Below are the code and all the weights of a small trained network. Each question names an input and a class and asks about switching units off, where a switched-off unit gives its printed mean instead of its output.

import numpy as np


def w(rows, s, z=0):
    codes = np.array(rows[::2]) - 128.0
    scale = np.full(codes.shape[1], s)
    scale[-1] = z or s
    return codes * scale


def f(y):
    return np.maximum(y, 0)


def log_softmax(a):
    a = a - a.max(-1, keepdims=True)
    return a - np.log(np.exp(a).sum(-1, keepdims=True))


def net(x, mask):
    res = np.array(x, float).reshape(1, 5) / 4 @ E
    y = f(res @ A[0][:, :-1].T + A[0][:, -1])
    res = res + np.where(mask, y, B[0][:, -1]) @ B[0][:, :-1]
    return log_softmax(res[-1] @ U[:, :-1].T + U[:, -1])


A, B = {}, {}
E = w([
[88,131,123,230,148],'x0',
[134,252,150,124,146],'x1',
[179,96,165,133,226],'x2',
[128,128,128,128,128],'x3',
[129,128,127,128,128],'x4',
],0.024)
A[0] = w([
[59,83,83,114,59,190],'neuron 1',
[145,180,124,34,119,175],'neuron 2',
[79,134,108,249,156,140],'neuron 3',
[124,163,110,66,105,169],'neuron 4',
[164,110,147,96,119,178],'neuron 5',
[133,204,97,134,100,112],'neuron 6',
[123,136,103,82,64,143],'neuron 7',
[185,116,138,108,145,121],'neuron 8',
[164,104,123,82,110,196],'neuron 9',
[145,57,143,128,180,110],'neuron 10',
[175,196,197,129,218,7],'neuron 11',
[123,94,98,203,177,90],'neuron 12',
[100,127,118,186,147,123],'neuron 13',
[149,82,121,154,182,95],'neuron 14',
[127,150,135,182,106,90],'neuron 15',
[92,195,147,170,71,69],'neuron 16',
],0.018,0.011)
B[0] = w([
[40,81,41,205,98,252],'neuron 1',
[243,201,132,191,59,232],'neuron 2',
[59,117,202,138,142,241],'neuron 3',
[225,207,140,188,134,205],'neuron 4',
[166,116,83,68,185,179],'neuron 5',
[107,165,220,40,173,203],'neuron 6',
[177,214,117,199,118,212],'neuron 7',
[157,65,108,71,144,171],'neuron 8',
[174,130,50,90,181,197],'neuron 9',
[229,148,189,79,162,206],'neuron 10',
[31,55,5,217,64,220],'neuron 11',
[157,154,185,167,44,199],'neuron 12',
[82,143,166,162,101,182],'neuron 13',
[178,123,203,134,94,189],'neuron 14',
[106,80,144,100,142,165],'neuron 15',
[109,137,166,30,206,211],'neuron 16',
],0.011,0.03)
U = w([
[123,111,8,149,121,248],'0',
[158,147,201,148,113,99],'1',
[30,71,113,176,112,218],'2',
[72,140,182,75,187,8],'3',
[168,92,125,58,150,2],'4',
],0.016,0.0036)

Each question gives the input, the list of numbers given to net, and the class t.
The units are the neurons (one row each of A and B). Each row of codes is followed by its name. A weight is (code - 128) times the scale printed after its matrix; where a second scale follows, it is the last column's (A, B and U).
mask holds one flag per neuron, in row order. A switched-off neuron (its flag False) gives its mean, the last column of its row in B, instead of its output. The means were averaged over made-up inputs and are rounded, as every weight is.
A unit's drop is (log p(t) with every unit on - log p(t) with that unit switched off) / (log p(t) with every unit on - log p(t) with every unit switched off).
The circuit of an input: a set's keep is (log p(t) with only the set's units on - log p(t) with every unit switched off) / (log p(t) with every unit on - log p(t) with every unit switched off). Starting from the 12 units with the biggest drops (on a tie, the unit counted first), units are removed one at a time, each time the one whose removal leaves the highest keep (on an exact tie, the one counted first), for as long as the keep stays at least 0.8.
circuit, biggest first: the units of the circuit, biggest drop first
most important unit: the unit with the biggest drop
k most important neurons: the k neurons with the biggest drops, biggest first
drop when u is switched off: that unit's drop, to one decimal
input [-1,-1,8,7,2], class 4: most important unit : neuron 10
input [1,3,-4,-8,4], class 3: circuit, biggest first : (neuron 16; neuron 6)
input [1,1,5,2,5], class 2: 3 most important neurons : (neuron 11; neuron 2; neuron 4)
input [7,1,1,0,-7], class 2: 4 most important neurons : (neuron 2; neuron 10; neuron 4; neuron 6)
input [8,-4,1,-8,5], class 1: 3 most important neurons : (neuron 11; neuron 12; neuron 14)
input [6,-5,1,-5,-5], class 1: 2 most important neurons : (neuron 11; neuron 12)
input [4,7,1,-1,-7], class 2: 2 most important neurons : (neuron 11; neuron 10)
input [1,-5,-1,4,4], class 2: 2 most important neurons : (neuron 2; neuron 4)
input [2,1,8,3,0], class 2: 2 most important neurons : (neuron 11; neuron 2)
input [3,0,-1,-4,3], class 2: 2 most important neurons : (neuron 10; neuron 6)
input [1,5,-4,3,8], class 3: 3 most important neurons : (neuron 16; neuron 6; neuron 12)
input [8,1,-8,3,7], class 3: 3 most important neurons : (neuron 16; neuron 11; neuron 6)
input [-1,-7,1,-4,-1], class 4: 2 most important neurons : (neuron 11; neuron 10)
input [-3,3,6,7,7], class 0: circuit, biggest first : (neuron 11)
input [-4,-1,2,-2,-2], class 4: 2 most important neurons : (neuron 1; neuron 11)
input [-7,-1,1,8,8], class 4: 4 most important neurons : (neuron 11; neuron 1; neuron 9; neuron 5)
input [1,5,-1,-5,6], class 3: drop when neuron 16 is switched off : 0.1
input [-6,5,7,7,6], class 0: drop when neuron 11 is switched off : 0.6
input [1,7,4,-3,-2], class 2: drop when neuron 11 is switched off : 0.7
input [7,5,3,3,3], class 2: circuit, biggest first : (neuron 11)
